Moves between states:
*: Q143->Q959, Q645->Q469, Q703->Q465, Q490->Q820, Q820->Q812, Q660->Q744, Q156->Q209, Q475->Q418, Q672->Q732, Q154->Q918, Q18->Q564, Q465->Q494, Q828->Q731, Q769->Q740, Q513->Q550, Q874->Q999, Q71->Q49, Q744->Q384, Q228->Q295, Q550->Q250, Q491->Q110, Q316->Q392, Q41->Q582, Q959->Q623, Q108->Q174, Q623->Q148, Q999->Q110, Q368->Q258, Q728->Q228, Q831->Q316, Q612->Q342, Q342->Q895, Q918->Q523, Q517->Q250, Q30->Q71, Q166->Q672, Q392->Q769, Q732->Q575, Q320->Q166, Q962->Q831, Q731->Q886, Q469->Q250, Q52->Q490, Q338->Q18, Q883->Q623, Q523->Q681, Q96->Q608, Q608->Q520, Q888->Q41, Q88->Q108, Q895->Q383, Q184->Q338, Q295->Q30, Q174->Q52, Q148->Q433, Q604->Q258, Q697->Q604, Q897->Q96, Q209->Q18, Q384->Q585, Q383->Q744, Q582->Q645, Q745->Q897, Q250->Q828, Q857->Q110, Q494->Q745, Q931->Q888, Q31->Q857, Q361->Q320, Q585->Q154, Q357->Q475, Q812->Q31, Q510->Q931, Q49->Q392, Q433->Q154, Q886->Q874, Q688->Q969, Q681->Q342, Q564->Q491, Q520->Q721, Q575->Q564, Q258->Q697, Q464->Q703, Q418->Q582, Q110->Q688, Q740->Q361, Q969->Q184, Q721->Q465
§: Q143->Q392, Q645->Q418, Q703->Q433, Q490->Q174, Q820->Q52, Q660->Q745, Q156->Q491, Q475->Q41, Q672->Q575, Q154->Q745, Q18->Q184, Q465->Q464, Q828->Q250, Q769->Q316, Q513->Q886, Q874->Q731, Q71->Q368, Q744->Q895, Q228->Q660, Q550->Q681, Q491->Q143, Q316->Q962, Q41->Q931, Q959->Q88, Q108->Q874, Q623->Q143, Q999->Q886, Q368->Q342, Q728->Q897, Q831->Q604, Q612->Q520, Q342->Q721, Q918->Q585, Q517->Q490, Q30->Q740, Q166->Q361, Q392->Q831, Q732->Q857, Q320->Q148, Q962->Q604, Q731->Q250, Q469->Q582, Q52->Q108, Q338->Q969, Q883->Q71, Q523->Q228, Q96->Q228, Q608->Q295, Q888->Q510, Q88->Q156, Q895->Q612, Q184->Q688, Q295->Q728, Q174->Q999, Q148->Q959, Q604->Q258, Q697->Q575, Q897->Q520, Q209->Q517, Q384->Q645, Q383->Q895, Q582->Q342, Q745->Q703, Q250->Q645, Q857->Q886, Q494->Q703, Q931->Q550, Q31->Q820, Q361->Q623, Q585->Q744, Q357->Q110, Q812->Q490, Q510->Q52, Q49->Q30, Q433->Q49, Q886->Q828, Q688->Q857, Q681->Q918, Q564->Q338, Q520->Q71, Q575->Q672, Q258->Q732, Q464->Q918, Q418->Q357, Q110->Q31, Q740->Q392, Q969->Q110, Q721->Q608

In the rows, 539 stands for zero.

The rows follow the links: the fewer symbols apart two states are, the more alike their rows tend to be.

Row, then state:
[ 482,  584,  271,  716,  801,  571,  629,  685,  449,  526,  471,  378,  677,  347,  446,  666,  480,  712,  480,  959,  579,  537,  371,  538,  569,  462,  558,  405,  548,  669,  549,  341,  289,  547,  746,  724,  706,  763,  769,  583,  665,  480,  568,  304,  635,  599,  218,  401,  556,  355,  406,  643,  567,  557,  834,  458,  385,  343,  581,  546,  755,  620,  573,  610,  407,  641,  537,  708,  650,  616]
state: Q316
[ 478,  568,  486,  726,  569,  460,  688,  432,  531,  567,  439,  485,  309,  488,  688,  507,  624,  498,  385,  393,  740,  386,  375,  553,  476,  675,  616,  433,  334,  222,  605,  209,  691,  455,  424,  523,  375,  364,  651,  403,  622,  379,  575,  559,  625,  818,  487,  473,  306,  390,  296,  582,  630,  345,  850,  433,  426,  271,  578,  411,  452,  550,  665,  582,  404,  805,  537,  510,  512,  768]
state: Q883
[ 599,  595,  416,  228,  476,  628,  586,  535,  590,  457,  697,  787,  512,  728,  785,  562,  548,  552,  360,  260,  252,  548,  615,  491,  732,  585,  601,  548,  607,  469,  366,  642,  697,  520,  486,  426,  344,   53,  400,  642,  412,  520,  650,  623,  459,  593,  460,  522,  609,  652,  731,  350,  433,  611,  340,  580,  535,  763,  296,  578,  387,  588,  341,  566,  359,  311,  513,  524,  642,  615]
state: Q918
[ 520,  527,  549,  440,  729,  696,  444,  642,  623,  209,  368,  405,  344,  468,  622,  434,  482,  249,  566,  661,  700,  581,  534,  767,  656,  473,  726,  616,  517,  562,  530,  649,  255,  433,  638,  355,  842,  584,  438,  519,  665,  455,  510,  281,  577,  369,  625,  826,  778,  670,  339,  724,  424,  427,  473,  519,  690,  348,  683,  679,  473,  609,  546,  362,  760,  382,  627,  463,  530,  539]
state: Q828
[ 568,  580,  445,  415,  455,  485,  784,  444,  564,  584,  545,  752,  459,  588,  795,  604,  687,  483,  273,  241,  416,  384,  467,  385,  622,  691,  626,  535,  472,  249,  514,  427,  770,  451,  376,  428,  161,   97,  500,  489,  458,  477,  653,  635,  521,  739,  416,  450,  326,  506,  465,  405,  531,  473,  635,  537,  398,  497,  411,  448,  317,  505,  454,  665,  297,  693,  557,  534,  559,  695]
state: Q433
[ 530,  604,  620,  506,  652,  760,  294,  739,  563,  268,  651,  485,  254,  654,  498,  224,  412,  578,  431,  500,  543,  382,  496,  873,  403,  492,  537,  479,  273,  452,  681,  410,  649,  454,  534,  591,  710,  529,  416,  488,  534,  490,  596,  836,  603,  323,  703,  434,  776,  529,  538,  502,  303,  729,  569,  352,  537,  425,  518,  404,  694,  526,  774,  294,  635,  426,  526,  711,  374,  461]
state: Q582
[ 528,  574,  384,  273,  596,  798,  465,  705,  627,  313,  790,  758,  461,  736,  679,  488,  493,  536,  394,  351,  299,  582,  588,  676,  768,  517,  647,  538,  547,  508,  422,  568,  619,  474,  570,  459,  632,  112,  410,  648,  489,  422,  568,  666,  522,  407,  491,  555,  837,  754,  713,  370,  312,  618,  311,  466,  544,  681,  393,  577,  524,  638,  473,  440,  405,  238,  496,  614,  620,  598]
state: Q681
[ 625,  607,  402,  123,  613,  789,  449,  585,  560,  321,  680,  602,  422,  747,  781,  469,  426,  610,  488,  334,  297,  608,  640,  609,  734,  506,  691,  487,  559,  458,  348,  567,  532,  523,  559,  388,  544,   31,  396,  639,  489,  450,  657,  591,  476,  553,  507,  599,  738,  577,  660,  566,  378,  568,  355,  500,  626,  657,  458,  620,  410,  664,  453,  517,  456,  192,  522,  553,  578,  687]
state: Q744
[ 507,  467,  626,  598,  548,  497,  555,  545,  639,  442,  302,  507,  599,  393,  499,  585,  592,  168,  651,  697,  691,  675,  565,  604,  628,  499,  620,  729,  679,  714,  570,  859,  283,  501,  614,  379,  751,  802,  450,  526,  616,  587,  411,  201,  554,  328,  650,  850,  645,  748,  398,  640,  541,  411,  396,  696,  699,  484,  652,  730,  457,  512,  407,  460,  818,  520,  662,  367,  563,  394]
state: Q999
[ 504,  454,  598,  708,  500,  342,  692,  585,  618,  548,  376,  702,  750,  366,  432,  708,  720,  179,  513,  740,  602,  594,  520,  566,  621,  587,  503,  800,  705,  755,  573,  902,  418,  428,  558,  493,  618,  876,  455,  506,  532,  646,  435,  279,  558,  290,  562,  727,  588,  845,  468,  392,  524,  462,  446,  721,  548,  564,  481,  645,  541,  440,  395,  494,  666,  678,  667,  443,  617,  279]
state: Q174
[ 543,  544,  777,  616,  474,  674,  281,  640,  558,  456,  653,  450,  347,  629,  402,  220,  462,  617,  564,  454,  614,  404,  523,  762,  269,  493,  435,  498,  242,  459,  756,  425,  708,  546,  418,  627,  628,  699,  452,  493,  534,  586,  536,  892,  563,  335,  825,  420,  641,  518,  601,  546,  413,  764,  572,  433,  608,  461,  597,  367,  698,  455,  783,  313,  706,  484,  482,  666,  323,  410]
state: Q357
[ 603,  454,  864,  609,  294,  421,  451,  261,  551,  721,  407,  366,  507,  562,  477,  455,  602,  468,  894,  412,  773,  655,  672,  417,  338,  524,  518,  536,  560,  487,  578,  631,  573,  645,  410,  411,  442,  696,  530,  495,  547,  601,  420,  513,  454,  605,  813,  697,  331,  496,  530,  795,  766,  412,  478,  643,  769,  567,  800,  585,  350,  481,  546,  547,  860,  554,  535,  270,  438,  586]
state: Q209
[ 512,  557,  588,  494,  715,  757,  396,  799,  626,  184,  551,  563,  331,  528,  510,  338,  477,  332,  378,  586,  552,  446,  464,  901,  570,  510,  593,  638,  360,  544,  653,  613,  488,  381,  577,  519,  843,  570,  369,  505,  561,  512,  547,  589,  593,  182,  683,  627,  859,  758,  462,  468,  259,  648,  477,  475,  552,  371,  546,  506,  627,  535,  667,  279,  675,  442,  607,  642,  436,  386]
state: Q550
[ 614,  494,  837,  548,  279,  471,  377,  235,  507,  789,  536,  363,  542,  641,  424,  429,  481,  699,  945,  379,  652,  628,  732,  384,  289,  476,  452,  457,  586,  545,  538,  577,  599,  751,  438,  494,  420,  656,  572,  544,  534,  614,  417,  668,  414,  660,  784,  590,  365,  401,  669,  794,  769,  501,  419,  595,  761,  694,  761,  599,  415,  528,  564,  616,  771,  436,  484,  321,  444,  580]
state: Q184
[ 787,  550,  557,  221,  504,  508,  571,  592,  346,  639,  477,  405,  842,  418,  509,  686,  445,  724,  657,  808,  249,  495,  664,  196,  497,  395,  478,  524,  715,  735,  521,  646,  340,  629,  538,  521,  394,  729,  421,  640,  462,  849,  812,  453,  450,  509,  430,  392,  461,  270,  554,  654,  519,  757,  561,  644,  499,  688,  520,  563,  534,  450,  471,  714,  592,  526,  586,  720,  431,  451]
state: Q732
[ 533,  580,  623,  426,  733,  784,  325,  750,  580,  193,  561,  410,  234,  602,  559,  259,  391,  469,  495,  523,  628,  419,  516,  883,  515,  487,  620,  497,  304,  429,  633,  451,  525,  421,  554,  486,  816,  501,  387,  494,  601,  462,  600,  669,  603,  329,  710,  598,  800,  564,  443,  630,  290,  613,  555,  409,  623,  355,  593,  480,  607,  591,  752,  281,  671,  377,  544,  656,  406,  513]
state: Q469

Each walk starts at a row. The symbols on each line, taken left to right, move it on to the next state.
Each answer is a row, close to the row of the state it stands for.
[ 776,  521,  631,  198,  478,  482,  573,  554,  358,  683,  477,  371,  808,  472,  497,  660,  447,  756,  673,  717,  263,  476,  666,  144,  455,  420,  480,  511,  696,  649,  540,  586,  396,  649,  492,  497,  346,  655,  430,  595,  458,  834,  810,  532,  438,  546,  477,  377,  424,  211,  511,  684,  517,  746,  565,  639,  483,  701,  587,  489,  484,  449,  506,  749,  582,  577,  608,  711,  376,  477]
* § § § § *: [ 639,  421,  775,  442,  378,  448,  477,  456,  494,  694,  429,  424,  782,  466,  369,  611,  531,  457,  920,  645,  580,  716,  721,  280,  455,  439,  489,  651,  745,  713,  535,  794,  352,  663,  554,  421,  568,  860,  501,  555,  555,  740,  509,  395,  444,  442,  702,  707,  476,  546,  569,  720,  656,  531,  380,  710,  716,  673,  756,  695,  452,  447,  457,  613,  884,  509,  570,  398,  463,  383]
* § * § § * §: [ 545,  560,  588,  415,  768,  717,  392,  676,  615,  168,  388,  382,  274,  491,  574,  369,  449,  283,  543,  640,  676,  539,  547,  847,  602,  471,  698,  613,  424,  504,  570,  603,  329,  398,  615,  412,  860,  562,  370,  493,  619,  485,  522,  376,  599,  336,  662,  780,  802,  658,  350,  695,  358,  480,  472,  500,  681,  318,  650,  608,  531,  613,  642,  346,  769,  383,  629,  515,  467,  518]
[ 572,  478,  858,  611,  291,  407,  543,  247,  566,  698,  345,  403,  426,  517,  547,  461,  654,  401,  758,  363,  801,  547,  570,  433,  338,  593,  567,  547,  465,  349,  617,  559,  608,  583,  358,  376,  382,  625,  549,  438,  584,  582,  478,  502,  485,  653,  769,  663,  238,  430,  428,  751,  769,  366,  607,  619,  698,  454,  757,  540,  308,  427,  548,  589,  794,  691,  562,  286,  411,  589]
* § * * * § §: [ 548,  600,  641,  423,  685,  820,  281,  701,  580,  187,  599,  434,  205,  638,  567,  227,  391,  503,  465,  482,  563,  413,  518,  871,  480,  475,  625,  499,  280,  429,  649,  461,  551,  443,  530,  513,  764,  465,  375,  496,  575,  467,  605,  707,  589,  324,  700,  532,  789,  549,  465,  609,  274,  660,  553,  386,  590,  383,  582,  459,  584,  567,  741,  288,  689,  364,  544,  656,  390,  512]
§ * * § § §: [ 606,  456,  859,  606,  283,  457,  382,  343,  513,  724,  468,  396,  635,  544,  362,  484,  561,  507,  950,  510,  714,  653,  702,  417,  342,  463,  447,  558,  606,  591,  609,  706,  548,  678,  456,  467,  522,  821,  509,  539,  561,  651,  403,  562,  435,  494,  819,  673,  396,  534,  630,  740,  702,  539,  420,  674,  777,  643,  771,  596,  460,  446,  545,  529,  899,  503,  504,  332,  464,  437]
[ 556,  566,  663,  579,  476,  395,  681,  393,  526,  560,  333,  484,  285,  472,  719,  490,  666,  356,  390,  385,  716,  336,  424,  509,  434,  686,  597,  498,  354,  206,  667,  335,  675,  423,  337,  423,  276,  414,  494,  399,  554,  526,  649,  559,  590,  734,  584,  499,  276,  396,  249,  616,  601,  393,  825,  536,  495,  288,  590,  403,  365,  460,  604,  589,  507,  838,  596,  471,  423,  665]
* § * * * § *: [ 552,  586,  599,  556,  518,  440,  696,  420,  523,  538,  358,  465,  289,  469,  724,  464,  646,  413,  367,  374,  696,  336,  436,  486,  440,  696,  586,  473,  339,  179,  654,  286,  693,  416,  366,  432,  271,  391,  526,  370,  545,  477,  672,  592,  600,  756,  554,  478,  258,  327,  258,  601,  602,  394,  822,  498,  483,  296,  552,  382,  405,  503,  647,  582,  478,  802,  577,  511,  423,  702]
§ * § § * * *: [ 681,  506,  830,  452,  306,  462,  413,  291,  424,  805,  492,  342,  595,  590,  477,  487,  478,  696,  916,  437,  572,  587,  707,  266,  309,  486,  476,  456,  585,  490,  537,  546,  563,  725,  428,  476,  366,  665,  527,  556,  511,  684,  567,  658,  427,  676,  717,  532,  292,  298,  608,  777,  754,  542,  483,  618,  717,  686,  750,  540,  393,  478,  561,  670,  750,  533,  507,  423,  394,  573]
[ 508,  567,  683,  681,  534,  636,  376,  780,  530,  421,  674,  621,  405,  612,  415,  310,  510,  567,  389,  532,  524,  327,  458,  772,  350,  527,  416,  548,  272,  488,  757,  452,  758,  454,  469,  682,  613,  692,  446,  496,  480,  554,  580,  886,  606,  309,  714,  343,  668,  616,  599,  361,  362,  803,  598,  423,  487,  475,  431,  319,  755,  409,  758,  332,  580,  599,  501,  778,  384,  345]
§ § * * * § * *: [ 545,  509,  535,  453,  746,  678,  486,  592,  638,  243,  333,  419,  373,  422,  588,  476,  481,  234,  564,  674,  712,  618,  540,  752,  654,  509,  747,  639,  547,  595,  526,  699,  262,  436,  628,  375,  834,  606,  424,  527,  653,  484,  495,  241,  569,  354,  607,  837,  761,  679,  306,  726,  433,  380,  478,  565,  669,  369,  720,  693,  472,  625,  507,  400,  779,  414,  651,  430,  552,  513]
* * * § *: [ 521,  496,  559,  517,  662,  540,  561,  573,  650,  322,  295,  508,  470,  392,  555,  584,  556,  190,  592,  713,  706,  633,  528,  682,  658,  538,  685,  713,  621,  646,  527,  793,  253,  433,  624,  380,  766,  667,  432,  514,  624,  571,  428,  182,  551,  356,  600,  859,  691,  757,  339,  652,  482,  391,  444,  646,  672,  418,  652,  728,  442,  572,  418,  450,  802,  489,  705,  391,  573,  449]
[ 599,  565,  449,  308,  410,  490,  672,  455,  573,  580,  664,  832,  629,  677,  730,  642,  624,  562,  349,  269,  213,  536,  589,  400,  680,  622,  543,  603,  657,  505,  373,  681,  728,  542,  439,  463,  249,  141,  430,  606,  390,  585,  618,  638,  457,  610,  449,  502,  500,  634,  696,  293,  500,  584,  353,  633,  456,  780,  310,  568,  395,  527,  318,  647,  290,  459,  516,  523,  636,  559]
§ * * * § * § *: [ 609,  543,  455,  356,  412,  468,  726,  480,  556,  640,  671,  838,  626,  701,  739,  672,  646,  529,  359,  258,  251,  547,  595,  367,  693,  655,  517,  608,  664,  484,  399,  635,  776,  509,  428,  470,  239,  147,  452,  573,  370,  588,  618,  656,  456,  663,  435,  504,  469,  628,  713,  288,  518,  564,  384,  627,  445,  764,  318,  526,  361,  529,  340,  664,  284,  509,  529,  495,  636,  567]
§ * * § § * *: [ 644,  605,  443,  105,  555,  741,  517,  615,  599,  357,  707,  670,  430,  723,  814,  510,  482,  553,  400,  254,  270,  548,  639,  523,  729,  530,  675,  525,  568,  420,  392,  569,  612,  511,  511,  361,  446,   13,  358,  626,  466,  490,  722,  635,  464,  540,  508,  573,  684,  581,  650,  466,  331,  586,  348,  529,  553,  686,  419,  566,  353,  612,  428,  520,  415,  278,  567,  559,  571,  655]
[ 483,  453,  629,  693,  512,  344,  682,  551,  640,  489,  284,  644,  635,  362,  483,  661,  713,  108,  466,  686,  674,  585,  522,  578,  618,  592,  538,  818,  649,  678,  583,  864,  401,  404,  536,  451,  610,  837,  439,  470,  546,  610,  448,  284,  581,  354,  606,  773,  548,  832,  360,  454,  511,  425,  478,  731,  570,  486,  539,  620,  510,  449,  410,  472,  718,  713,  666,  411,  567,  296]
* § * * * § *: [ 609,  485,  819,  564,  290,  458,  374,  269,  510,  779,  518,  358,  593,  598,  408,  471,  505,  619,  972,  454,  679,  677,  726,  359,  320,  458,  457,  500,  617,  552,  545,  646,  538,  753,  455,  490,  459,  734,  542,  543,  551,  627,  443,  590,  444,  601,  804,  632,  377,  422,  659,  742,  778,  499,  381,  645,  773,  702,  755,  610,  413,  482,  527,  590,  843,  463,  493,  336,  459,  532]
§ § § § § § § *: [ 522,  583,  696,  621,  537,  667,  330,  720,  537,  427,  655,  524,  334,  612,  419,  234,  463,  629,  456,  493,  557,  333,  489,  799,  324,  518,  412,  500,  267,  450,  740,  405,  738,  491,  466,  672,  630,  650,  444,  485,  527,  532,  584,  869,  603,  341,  766,  366,  665,  543,  582,  444,  378,  759,  592,  399,  517,  459,  499,  321,  743,  452,  808,  322,  626,  547,  495,  725,  352,  397]
[ 506,  634,  333,  345,  687,  849,  350,  666,  553,  321,  826,  584,  424,  740,  625,  432,  377,  748,  495,  431,  342,  615,  576,  764,  691,  475,  608,  413,  503,  545,  402,  452,  544,  578,  661,  573,  722,  189,  543,  682,  539,  392,  561,  688,  521,  490,  473,  500,  851,  577,  729,  487,  346,  637,  365,  383,  540,  643,  445,  569,  624,  696,  547,  449,  385,  162,  429,  638,  633,  653]
* § § § §: [ 571,  605,  186,  458,  777,  638,  509,  735,  356,  531,  668,  453,  731,  509,  503,  707,  378,  839,  527,  845,  366,  603,  556,  441,  698,  412,  492,  397,  659,  707,  429,  401,  296,  590,  775,  693,  698,  552,  681,  653,  567,  501,  673,  465,  594,  654,  240,  385,  666,  356,  624,  564,  497,  651,  590,  428,  456,  614,  440,  554,  764,  666,  571,  628,  300,  415,  495,  766,  658,  617]
* § § * * * § §: [ 547,  431,  701,  652,  369,  290,  590,  482,  551,  703,  451,  638,  817,  431,  329,  692,  662,  334,  686,  695,  544,  648,  633,  389,  542,  517,  407,  777,  793,  819,  537,  896,  437,  558,  550,  559,  565,  908,  482,  534,  497,  724,  451,  385,  500,  396,  635,  670,  506,  753,  613,  438,  617,  536,  375,  750,  621,  705,  550,  643,  543,  404,  405,  568,  709,  639,  624,  437,  544,  241]
[ 526,  567,  272,  612,  795,  587,  583,  726,  414,  531,  495,  381,  756,  353,  397,  713,  417,  720,  522,  971,  483,  541,  446,  447,  626,  419,  569,  472,  615,  759,  526,  422,  218,  567,  772,  708,  706,  774,  710,  592,  626,  578,  611,  331,  598,  530,  229,  392,  606,  376,  444,  620,  528,  596,  724,  479,  376,  441,  547,  573,  759,  599,  565,  640,  405,  599,  550,  762,  607,  576]
* § § § * § § * §: [ 629,  489,  817,  514,  294,  454,  369,  242,  475,  777,  535,  349,  558,  638,  465,  457,  487,  698,  950,  403,  661,  644,  740,  359,  321,  459,  443,  443,  554,  498,  536,  549,  598,  726,  437,  512,  410,  649,  559,  528,  548,  609,  470,  634,  410,  677,  750,  596,  339,  367,  654,  778,  767,  472,  441,  594,  768,  684,  758,  576,  403,  509,  583,  618,  764,  475,  468,  342,  437,  607]
§ § § * * § * §: [ 542,  483,  572,  459,  706,  621,  485,  605,  638,  301,  344,  436,  474,  416,  547,  518,  516,  219,  633,  690,  711,  657,  569,  697,  683,  458,  729,  690,  602,  628,  514,  755,  215,  431,  647,  336,  826,  671,  431,  520,  665,  531,  475,  223,  555,  343,  622,  866,  733,  711,  357,  714,  457,  390,  430,  610,  717,  397,  697,  713,  459,  607,  497,  432,  798,  422,  652,  416,  535,  487]
